What each symbol does to the objects:
at | & @ § * ! $
Q124 | Q711 Q988 Q521 Q748 Q989 Q736
Q164 | Q90 Q723 Q389 Q686 Q179 Q203
Q986 | Q710 Q382 Q14 Q941 Q882 Q446
Q232 | Q856 Q710 Q382 Q802 Q306 Q646
Q623 | Q141 Q807 Q365 Q521 Q222 Q711
Q721 | Q623 Q925 Q203 Q807 Q521 Q124
Q238 | Q569 Q983 Q80 Q346 Q118 Q265
Q711 | Q10 Q748 Q222 Q989 Q789 Q840
Q521 | Q222 Q124 Q141 Q711 Q10 Q989
Q989 | Q789 Q736 Q10 Q840 Q352 Q240
Q387 | Q873 Q118 Q496 Q188 Q739 Q755
Q601 | Q18 Q134 Q906 Q559 Q14 Q986
Q817 | Q723 Q389 Q654 Q278 Q381 Q77
Q346 | Q118 Q496 Q569 Q265 Q394 Q226
Q569 | Q387 Q346 Q363 Q118 Q188 Q394
Q925 | Q807 Q365 Q721 Q501 Q124 Q988
Q755 | Q999 Q76 Q739 Q99 Q389 Q164
Q654 | Q164 Q817 Q99 Q723 Q686 Q381
Q702 | Q986 Q765 Q559 Q382 Q941 Q856
Q765 | Q382 Q14 Q702 Q232 Q856 Q802
Q723 | Q686 Q278 Q164 Q381 Q203 Q721
Q496 | Q265 Q387 Q346 Q873 Q226 Q739
Q389 | Q278 Q164 Q817 Q90 Q77 Q179
Q559 | Q14 Q702 Q18 Q986 Q710 Q941
Q179 | Q925 Q203 Q77 Q365 Q501 Q141
Q739 | Q722 Q755 Q226 Q999 Q817 Q389
Q306 | Q80 Q646 Q446 Q238 Q569 Q346
Q118 | Q188 Q265 Q387 Q394 Q755 Q76
Q365 | Q501 Q623 Q925 Q141 Q988 Q222
Q188 | Q739 Q394 Q873 Q755 Q999 Q99
Q882 | Q646 Q446 Q802 Q733 Q983 Q363
Q421 | Q522 Q108 Q240 Q906 Q557 Q18
Q44 | Q970 Q789 Q736 Q249 Q421 Q108
Q446 | Q733 Q306 Q882 Q80 Q363 Q569
Q394 | Q755 Q226 Q188 Q76 Q99 Q654
Q906 | Q557 Q601 Q522 Q18 Q765 Q14
Q382 | Q941 Q232 Q986 Q856 Q446 Q306
Q751 | Q736 Q10 Q748 Q44 Q970 Q249
Q141 | Q988 Q521 Q501 Q222 Q751 Q10
Q363 | Q496 Q569 Q983 Q387 Q873 Q188
Q134 | Q559 Q557 Q601 Q702 Q986 Q382
Q108 | Q906 Q777 Q421 Q601 Q18 Q559
Q970 | Q240 Q249 Q840 Q421 Q522 Q906
Q77 | Q721 Q179 Q381 Q925 Q807 Q501
Q988 | Q748 Q222 Q124 Q751 Q736 Q44
Q733 | Q983 Q80 Q646 Q363 Q496 Q387
Q226 | Q76 Q739 Q394 Q722 Q654 Q817
Q240 | Q777 Q421 Q352 Q522 Q134 Q557
Q802 | Q306 Q882 Q856 Q646 Q238 Q983
Q10 | Q44 Q989 Q751 Q789 Q249 Q352
Q748 | Q989 Q751 Q711 Q736 Q840 Q970
Q789 | Q249 Q840 Q44 Q352 Q108 Q777
Q501 | Q124 Q141 Q807 Q988 Q748 Q751
Q522 | Q134 Q906 Q777 Q557 Q702 Q765
Q18 | Q765 Q559 Q557 Q14 Q232 Q710
Q856 | Q446 Q802 Q941 Q306 Q80 Q238
Q222 | Q751 Q711 Q988 Q10 Q44 Q789
Q777 | Q601 Q522 Q108 Q134 Q559 Q702
Q76 | Q99 Q722 Q755 Q654 Q164 Q723
Q840 | Q352 Q970 Q789 Q240 Q777 Q522
Q710 | Q802 Q941 Q232 Q882 Q646 Q733
Q381 | Q203 Q77 Q686 Q721 Q623 Q807
Q99 | Q389 Q654 Q999 Q164 Q90 Q686
Q203 | Q365 Q721 Q179 Q623 Q141 Q521
Q736 | Q840 Q44 Q989 Q970 Q240 Q421
Q249 | Q421 Q352 Q970 Q108 Q906 Q601
Q983 | Q346 Q363 Q238 Q496 Q265 Q873
Q646 | Q238 Q733 Q306 Q983 Q346 Q496
Q941 | Q882 Q856 Q710 Q446 Q733 Q80
Q278 | Q381 Q90 Q723 Q77 Q721 Q925
Q873 | Q226 Q188 Q265 Q739 Q722 Q999
Q557 | Q702 Q18 Q134 Q765 Q382 Q232
Q14 | Q232 Q986 Q765 Q710 Q802 Q882
Q80 | Q363 Q238 Q733 Q569 Q387 Q118
Q686 | Q179 Q381 Q90 Q203 Q365 Q623
Q999 | Q817 Q99 Q722 Q389 Q278 Q90
Q352 | Q108 Q240 Q249 Q777 Q601 Q134
Q90 | Q77 Q686 Q278 Q179 Q925 Q365
Q265 | Q394 Q873 Q118 Q226 Q76 Q722
Q807 | Q521 Q501 Q623 Q124 Q711 Q748
Q722 | Q654 Q999 Q76 Q817 Q723 Q278

In the rows, 64 stands for zero.

The rows follow the links: the fewer symbols apart two objects are, the more alike their rows tend to be.

Each row is also shifted at random along 2 hidden directions that mean nothing.

Each row, then its object:
[  49   56   68   59   55   69   66   68   73   60   67   75   65   73   60   67   70   50   64   64   78   71   74   75   86   68   61   42   68   61   60   59   67   81   69   61   72   71]
object: Q686
[ 104   60   70   56   74   58   70   60   76   80   70   52   50   58   59   55   67   79   73   65   50   54   52   58   56   77   68   71   72   57   59   54   71   46   58   75   58   70]
object: Q382
[  35   69   79   70   62   49   67   53   63   53   60   69   73   68   52   51   61   64   63   63   68   44   66   70   66   54   73   64   66   57   67   49   60   66   54   56   66   53]
object: Q387
[  40   54   57   54   56   73   51   69   64   60   69   67   62   68   73   71   72   58   71   64   77   77   74   62   87   66   60   39   65   73   53   82   59   75   72   57   69   65]
object: Q203
[  39   46   87   53   71   52   56   55   74   80   69   72   52   55   46   53   79   62   77   63   56   51   78   70   59   66   73   65   72   59   50   55   54   75   61   62   51   54]
object: Q941
[  81   60   59   54   58   72   56   70   57   57   71   49   59   67   68   73   69   76   76   64   71   78   60   53   83   70   59   42   60   69   56   76   58   52   75   57   67   62]
object: Q365
[  87   39   66   69   72   62   41   61   74   86   58   65   66   50   66   66   85   65   72   63   53   64   80   57   45   72   67   81   71   76   59   85   52   70   65   64   47   58]
object: Q557
[  64   63   67   70   55   63   74   65   78   56   62   53   75   75   62   62   64   76   61   65   76   60   51   60   80   80   66   51   71   60   72   54   76   48   62   65   76   77]
object: Q817
[  58   52   65   74   53   58   56   60   77   58   57   51   82   73   64   62   74   77   66   65   77   57   60   52   77   78   69   55   71   69   69   71   63   50   60   57   70   67]
object: Q99
[  48   71   61   63   64   47   61   54   64   56   65   56   64   64   67   50   59   75   70   63   62   41   58   55   65   59   74   63   65   67   62   69   61   51   48   58   64   54]
object: Q363
[ 103   57   76   62   54   67   72   67   74   59   66   65   69   75   55   65   67   64   63   66   78   67   65   72   84   74   63   44   69   55   64   48   70   66   69   63   74   73]
object: Q278
[  64   72   70   73   72   73   79   72   62   74   60   62   68   63   59   72   57   63   53   64   53   74   57   71   44   67   60   89   61   56   75   46   74   61   72   77   63   73]
object: Q421
[  63   76   55   51   70   53   74   57   70   65   75   82   48   62   71   49   53   50   61   63   59   47   66   75   64   56   70   63   68   62   61   64   74   79   49   73   63   69]
object: Q446
[  79   70   52   55   68   51   60   54   66   64   71   74   53   61   75   49   60   59   68   64   60   44   67   63   65   55   73   61   67   70   58   78   65   71   49   64   61   61]
object: Q646
[  83   69   70   53   73   57   78   60   76   77   73   59   47   61   58   54   61   71   68   66   51   53   51   65   56   73   68   70   71   54   61   47   77   52   57   80   61   76]
object: Q232
[  75   74   63   67   54   66   87   67   78   55   66   57   70   80   65   63   56   71   56   66   76   63   43   67   81   79   63   51   70   52   75   44   85   49   63   73   82   87]
object: Q389
[ 110   74   73   57   61   77   74   74   48   53   71   51   57   69   57   74   58   74   69   64   66   81   54   64   76   63   57   53   54   54   60   49   62   50   79   62   69   60]
object: Q521
[  58   57   61   70   73   65   61   66   72   83   60   75   65   55   66   69   70   53   58   65   54   68   74   70   44   67   61   87   67   68   68   70   65   80   66   74   56   70]
object: Q601
[  32   55   72   76   67   72   53   69   53   70   55   52   73   56   59   77   72   73   68   62   57   77   68   55   48   65   61   83   59   70   67   71   50   58   77   59   54   51]
object: Q970
[  78   86   54   72   72   78   85   75   57   66   62   51   66   66   71   76   48   72   51   64   52   78   41   63   47   69   56   87   56   58   78   52   80   45   71   81   68   78]
object: Q249
[  62   52   56   64   74   62   55   63   77   84   64   62   59   55   73   63   71   68   68   65   52   62   65   56   48   75   66   79   71   72   62   81   66   63   62   74   54   72]
object: Q559
[  85   78   46   75   57   57   71   60   71   51   60   74   79   75   80   56   54   58   48   65   75   50   60   67   71   62   68   63   68   68   78   72   78   69   49   67   77   78]
object: Q739
[ 103   80   70   72   61   51   78   57   65   50   61   71   73   72   59   52   54   60   53   64   70   45   58   74   67   56   71   66   65   55   74   47   72   64   53   63   73   63]
object: Q265
[  74   55   61   56   55   70   58   68   67   58   68   72   63   71   68   69   72   55   68   65   78   73   73   67   86   67   62   41   66   68   57   72   64   77   71   59   71   69]
object: Q77
[  41   53   79   65   54   65   68   65   75   60   64   68   72   73   51   66   73   61   65   65   79   67   69   73   83   74   63   45   71   57   64   48   67   70   67   61   73   69]
object: Q723
[  29   37   92   79   71   68   43   65   57   80   50   57   76   52   42   76   86   71   72   64   57   75   83   62   43   65   64   85   64   68   61   62   38   67   80   53   46   41]
object: Q240
[  86   67   69   74   72   70   74   69   67   77   59   69   67   58   59   72   62   58   55   65   54   72   64   73   42   67   60   87   65   58   73   52   71   69   71   75   60   71]
object: Q777
[  89   63   52   68   74   67   68   67   73   81   63   72   62   57   75   66   64   57   56   65   52   66   62   67   45   70   63   87   68   66   70   71   75   70   63   81   59   79]
object: Q134

In each set, the symbols that take the first to the second take the third to the fourth, perhaps in another order. Give the fourth.
Answers are names.
[  88   47   81   62   54   67   58   65   72   61   64   69   70   71   53   67   79   60   70   65   81   69   76   71   85   72   64   43   70   61   59   56   59   75   71   55   68   63]
to [  29   66   50   54   58   75   64   73   61   57   72   63   57   70   76   71   62   66   69   65   73   77   61   59   84   67   58   42   60   68   58   77   66   62   71   62   72   72]
as [  36   58   54   53   56   72   60   70   66   59   70   74   60   71   72   70   68   53   66   64   77   76   73   68   87   66   60   40   64   69   57   77   65   79   69   62   71   72]
to Q501

[ 122   62   72   67   54   64   76   64   78   56   63   48   74   76   58   63   65   78   64   65   76   62   49   60   81   81   65   50   70   57   69   48   75   44   64   64   77   77]
to [  57   40   88   68   52   61   55   62   76   62   60   59   77   70   47   66   83   71   72   64   80   64   72   65   83   77   66   46   73   61   60   52   56   62   70   53   66   58]
as [  70   85   61   50   74   59   94   64   77   73   79   68   42   65   66   52   45   62   58   67   50   53   45   74   58   69   66   70   69   47   67   39   92   56   54   87   69   86]
to Q941

[  63   53   78   62   53   65   68   65   76   61   65   69   70   74   53   67   71   59   65   66   79   67   70   73   84   72   63   45   70   57   63   50   66   72   70   61   73   70]
to [  60   62   56   55   58   75   59   71   58   57   72   55   58   69   71   72   65   71   72   63   72   78   60   55   83   68   58   44   60   68   56   74   61   55   72   57   69   64]
as [  41   72   44   75   56   59   69   62   76   55   60   64   79   75   80   60   60   66   55   66   76   55   54   59   74   70   65   58   69   70   76   76   78   59   52   67   78   81]
to Q90

[  53   54   78   62   53   66   68   66   75   61   66   70   71   73   53   67   72   57   65   65   80   68   73   74   83   72   63   44   69   57   62   50   67   73   71   61   72   69]
to [  67   64   55   54   56   72   69   71   69   58   72   74   61   74   72   69   63   52   61   65   78   73   68   71   86   66   59   41   66   65   62   68   72   77   68   66   75   76]
as [  71   65   69   76   58   51   64   55   67   53   57   79   79   67   60   55   63   54   56   63   75   48   75   74   67   55   72   64   67   64   69   62   62   78   53   56   68   58]
to Q755

[  25   59   77   75   72   70   68   69   64   78   56   71   69   58   54   72   68   56   57   64   56   73   71   74   44   64   62   87   63   59   70   52   63   75   73   71   57   64]
to [  44   69   62   71   74   71   77   70   69   78   62   78   65   60   64   71   60   50   50   65   53   72   65   80   43   65   60   89   64   59   74   54   76   79   67   81   62   77]
as [  99   83   70   68   63   50   77   55   63   50   63   58   70   70   59   49   51   75   61   65   65   42   48   63   67   59   72   64   64   55   71   46   71   47   49   62   72   60]
to Q118

[  63   54   72   78   57   50   50   53   67   56   53   79   83   65   59   57   73   55   61   63   76   49   83   69   68   56   73   63   69   71   66   73   53   82   56   50   64   51]
to [  51   46   64   77   53   56   48   57   75   59   53   54   84   70   66   62   78   77   68   64   77   56   68   52   76   75   70   56   72   76   65   79   57   55   58   52   68   59]
as [  64   76   55   60   65   48   64   53   63   56   69   58   61   64   72   48   56   74   69   65   61   44   55   55   66   58   72   61   65   69   62   73   66   51   46   61   65   59]
to Q118

[  87   39   70   72   72   63   44   62   71   87   57   67   68   51   62   68   84   61   69   64   55   67   82   60   43   70   66   83   70   75   60   80   51   75   67   64   46   57]
to [  64   62   61   54   67   49   53   52   68   67   69   79   53   58   68   50   67   55   70   65   60   45   77   66   63   53   72   60   68   69   54   77   58   78   51   60   58   56]
as [  60   55   56   54   58   72   52   70   62   58   71   61   60   68   71   71   73   65   73   65   75   78   69   57   85   67   61   39   62   72   55   81   59   66   71   56   69   64]
to Q736

[  82   68   56   77   58   53   64   58   70   53   57   77   80   71   70   57   61   56   54   65   75   49   70   68   69   58   70   64   67   70   73   71   68   74   53   58   72   65]
to [  98   59   75   62   55   66   72   66   75   58   67   66   69   74   55   65   68   62   63   66   78   68   64   74   84   74   62   45   70   55   63   48   71   66   69   64   74   74]
as [  11   52   69   74   53   58   59   61   77   58   58   57   79   73   61   62   73   73   65   65   78   59   62   58   78   77   68   52   71   66   67   64   65   57   62   59   71   68]
to Q721

[  75   80   54   74   58   55   78   59   69   52   59   82   76   74   73   55   51   50   47   65   73   50   62   76   68   56   69   66   66   62   78   61   78   75   50   67   77   73]
to [  14   64   61   71   54   62   71   63   79   57   61   58   78   75   68   62   66   70   59   66   78   59   54   60   79   77   66   53   72   63   73   60   76   54   59   65   77   77]
as [  71   67   74   75   59   51   66   54   68   53   57   78   78   70   57   53   62   55   56   63   73   46   72   74   68   55   73   65   66   62   70   55   61   76   54   56   68   55]
to Q999

[  91   65   57   72   54   60   68   61   76   56   59   48   79   74   72   61   65   79   61   65   75   58   48   52   77   78   66   57   71   66   73   67   74   44   56   64   76   76]
to [ 112   65   51   55   56   72   67   71   66   56   72   66   60   73   75   69   64   61   65   65   76   74   62   64   87   68   60   41   64   67   60   74   70   66   68   65   75   76]
as [  86   74   66   52   72   54   76   58   72   70   76   79   48   62   63   50   57   56   63   65   56   48   63   76   60   59   69   63   69   56   61   53   75   73   54   75   64   70]
to Q346

[  57   55   56   62   74   62   57   63   76   84   66   59   57   56   72   62   73   70   68   65   51   61   62   55   50   76   67   77   70   71   62   76   67   58   59   75   55   71]
to [  31   53   79   68   62   45   46   49   61   58   59   56   69   59   51   50   73   78   78   62   67   42   71   53   65   59   77   61   67   67   56   70   45   56   52   46   57   37]
as [  64   66   59   53   60   75   64   72   56   56   72   50   57   70   68   72   63   75   73   65   70   79   57   55   81   68   58   44   59   65   58   68   63   53   73   60   70   64]
to Q352

[  72   62   52   77   57   56   57   57   72   55   55   70   81   71   75   59   65   63   57   65   77   51   67   60   71   64   70   62   69   74   72   81   66   68   52   60   72   68]
to [  35   65   72   65   53   66   79   67   79   58   65   65   72   78   57   64   63   63   58   65   77   64   58   72   83   75   63   49   70   53   69   45   77   61   65   67   77   78]
as [  45   62   59   58   73   61   68   62   78   81   69   56   52   56   67   59   65   73   69   65   51   57   54   59   54   78   67   75   71   64   62   65   72   53   59   78   59   75]
to Q882

[  98   68   65   75   68   74   62   71   53   68   56   46   70   59   64   76   63   80   64   64   54   79   54   53   47   67   58   84   57   66   71   65   59   44   74   67   58   60]
to [  98   78   61   50   71   54   82   59   73   68   77   78   45   63   66   50   53   56   62   64   55   48   58   76   60   60   69   65   69   54   63   50   79   71   51   79   65   74]
as [  96   63   76   58   60   75   64   71   50   57   69   47   60   67   54   74   65   76   76   63   66   81   61   59   75   65   59   48   56   59   55   55   54   51   80   55   66   55]
to Q601

[  53   53   71   56   73   57   61   58   78   83   68   55   53   57   59   57   73   75   73   64   52   56   61   58   54   78   69   73   72   63   59   63   65   53   61   72   55   66]
to [  71   65   72   53   73   57   76   60   77   78   73   60   48   59   58   54   63   71   70   64   51   54   54   66   56   72   68   71   71   54   60   48   74   55   58   78   60   73]
as [  40   52   83   53   71   51   57   54   73   78   71   76   51   55   50   53   74   56   74   64   57   48   80   74   60   62   72   64   72   58   51   55   57   80   58   63   52   53]
to Q882

[  30   64   61   71   55   62   71   63   79   56   60   56   76   75   66   62   65   73   60   65   77   61   52   60   79   78   66   53   72   63   73   61   76   51   60   65   76   77]
to [  49   60   72   68   54   64   74   65   79   58   62   58   74   76   57   64   67   71   62   63   78   63   56   65   81   79   64   49   71   56   70   49   74   56   65   65   76   76]
as [  58   70   79   73   61   50   69   54   65   53   58   71   75   68   53   53   61   63   60   63   71   45   69   72   67   56   72   64   67   58   68   49   61   67   54   56   67   54]
to Q873

[  63   58   76   64   54   65   72   66   77   58   65   66   71   75   55   66   68   63   62   65   79   66   62   72   84   74   62   46   70   55   65   46   72   64   68   64   76   73]
to [  70   63   56   55   56   73   67   70   70   58   72   74   60   73   72   69   63   53   63   65   78   74   68   70   87   66   59   40   65   65   61   70   71   75   69   65   75   76]
as [  92   75   50   56   67   48   61   53   65   59   70   64   55   62   77   47   58   69   69   65   59   43   58   56   65   58   72   61   65   71   61   80   66   57   46   63   63   62]
to Q346

